Below is a small trained network, with its code and all its weights. Each question gives an input and a class and asks what happens when units are switched off, that is, made to give their printed mean instead of their output.

import numpy as np


def w(rows, s, z=0):
    codes = np.array(rows[::2]) - 128.0
    scale = np.full(codes.shape[1], s)
    scale[-1] = z or s
    return codes * scale


def norm(h):
    return h / np.sqrt((h * h).mean(-1, keepdims=True) + 1e-5)


def f(y):
    return np.maximum(y, 0)


def log_softmax(a):
    a = a - a.max(-1, keepdims=True)
    return a - np.log(np.exp(a).sum(-1, keepdims=True))


def net(x, mask):
    res = np.array(x, float).reshape(1, 8) / 4 @ E
    u = 0
    for l in range(2):
        y = f(norm(res) @ A[l][:, :-1].T + A[l][:, -1])
        res = res + np.where(mask[u : u + 9], y, B[l][:, -1]) @ B[l][:, :-1]
        u += 9
    return log_softmax(norm(res)[-1] @ U[:, :-1].T + U[:, -1])


A, B = {}, {}
E = w([
[130,127,159,116,122,128,138],'x0',
[120,120,224,87,103,124,140],'x1',
[210,2,136,168,101,137,32],'x2',
[155,235,116,151,77,206,13],'x3',
[157,145,127,115,136,129,126],'x4',
[187,40,29,15,54,198,180],'x5',
[121,121,145,128,106,119,130],'x6',
[111,118,92,166,123,128,125],'x7',
],0.0062)
A[0] = w([
[14,178,153,123,179,158,101,132],'L0N1',
[75,196,140,156,151,3,206,64],'L0N2',
[30,180,162,120,176,64,244,155],'L0N3',
[106,216,116,113,49,177,144,120],'L0N4',
[213,87,92,128,126,79,161,37],'L0N5',
[139,110,76,181,173,108,114,253],'L0N6',
[99,155,154,100,51,162,208,142],'L0N7',
[182,67,149,99,167,84,68,149],'L0N8',
[151,85,17,129,72,119,254,194],'L0N9',
],0.0071,0.0034)
B[0] = w([
[189,209,129,92,31,125,42,195],'L0N1',
[154,99,46,163,139,38,63,214],'L0N2',
[195,187,67,128,172,70,123,255],'L0N3',
[113,163,52,167,123,254,148,188],'L0N4',
[98,77,213,108,89,91,141,156],'L0N5',
[92,157,252,83,107,110,119,200],'L0N6',
[98,139,104,90,235,161,158,183],'L0N7',
[66,77,119,163,120,113,212,181],'L0N8',
[89,145,232,20,151,172,149,240],'L0N9',
],0.0069,0.0073)
A[1] = w([
[142,75,169,114,196,111,149,27],'L1N1',
[81,176,199,149,165,40,179,67],'L1N2',
[214,122,144,167,142,171,145,127],'L1N3',
[137,148,90,141,168,62,90,62],'L1N4',
[189,36,176,162,184,125,67,253],'L1N5',
[195,176,223,207,128,73,15,118],'L1N6',
[184,60,126,72,54,255,89,206],'L1N7',
[141,125,204,157,131,73,163,5],'L1N8',
[175,106,122,101,97,172,121,90],'L1N9',
],0.0077,0.0032)
B[1] = w([
[92,125,143,123,84,147,135,163],'L1N1',
[77,94,48,222,160,96,94,199],'L1N2',
[108,110,144,134,79,77,75,142],'L1N3',
[160,42,149,157,112,55,158,179],'L1N4',
[58,78,195,170,71,140,118,206],'L1N5',
[119,112,130,113,95,217,96,254],'L1N6',
[255,134,51,192,159,43,163,243],'L1N7',
[82,121,170,135,188,142,132,156],'L1N8',
[109,96,53,181,139,103,122,158],'L1N9',
],0.0082,0.0072)
U = w([
[181,130,65,161,179,11,116,252],'0',
[92,177,136,23,225,88,206,152],'1',
[62,113,172,169,173,80,115,150],'2',
[158,57,162,75,123,66,210,30],'3',
[128,255,113,119,123,134,45,24],'4',
[190,198,53,95,164,177,221,47],'5',
[125,147,172,155,76,176,82,87],'6',
],0.0084,0.0035)

Each question gives the input, the list of numbers given to net, and the class t.
The units are the neurons (one row each of A and B). Each row of codes is followed by its name. A weight is (code - 128) times the scale printed after its matrix; where a second scale follows, it is the last column's (A, B and U).
mask holds one flag per neuron, layer by layer. A switched-off neuron (its flag False) gives its mean, the last column of its row in B, instead of its output. The means were averaged over made-up inputs and are rounded, as every weight is.
A unit's drop is (log p(t) with every unit on - log p(t) with that unit switched off) / (log p(t) with every unit on - log p(t) with every unit switched off).
The circuit of an input: a set's keep is (log p(t) with only the set's units on - log p(t) with every unit switched off) / (log p(t) with every unit on - log p(t) with every unit switched off). Starting from the 12 units with the biggest drops (on a tie, the unit counted first), units are removed one at a time, each time the one whose removal leaves the highest keep (on an exact tie, the one counted first), for as long as the keep stays at least 0.8.
circuit, biggest first: the units of the circuit, biggest drop first
top k neurons: the k neurons with the biggest drops, biggest first
top k neurons in layer l: the k neurons of layer l with the biggest drops, biggest first
drop when u is switched off: that unit's drop, to one decimal
input [-7,-7,1,7,3,-8,0,2], class 6: circuit, biggest first => [L1N6; L0N3; L1N7]
input [0,8,1,3,-5,-6,-7,6], class 6: circuit, biggest first => [L1N6]
input [6,2,-8,-1,-6,-6,-3,0], class 0: circuit, biggest first => [L0N2; L0N3]
input [4,-6,3,-4,1,6,-6,8], class 3: circuit, biggest first => [L0N9; L0N5]
input [-1,8,-1,4,8,5,7,5], class 5: circuit, biggest first => [L0N7; L0N4]
input [5,1,-5,-1,-6,-8,-3,6], class 0: circuit, biggest first => [L0N2; L0N3]
input [-5,-2,-1,-7,-2,1,-5,-3], class 1: top 2 neurons in layer 1 => [L1N7; L1N4]
input [7,-1,8,-1,8,-3,-4,2], class 2: top 2 neurons => [L0N8; L0N1]
input [2,1,4,0,8,2,-8,0], class 3: top 2 neurons => [L0N8; L0N5]
input [-8,-5,-2,2,3,-2,-3,-1], class 4: top 2 neurons in layer 1 => [L1N5; L1N7]
input [7,3,-2,-8,-2,5,-3,3], class 1: drop when L1N4 is switched off => 0.1
input [-4,-2,-7,-8,2,-7,-8,0], class 0: drop when L0N6 is switched off => 0.0
input [5,-4,8,7,-4,-4,-5,6], class 6: drop when L1N6 is switched off => 0.2
input [1,1,-2,-1,3,6,-5,4], class 1: circuit, biggest first => [L0N9]
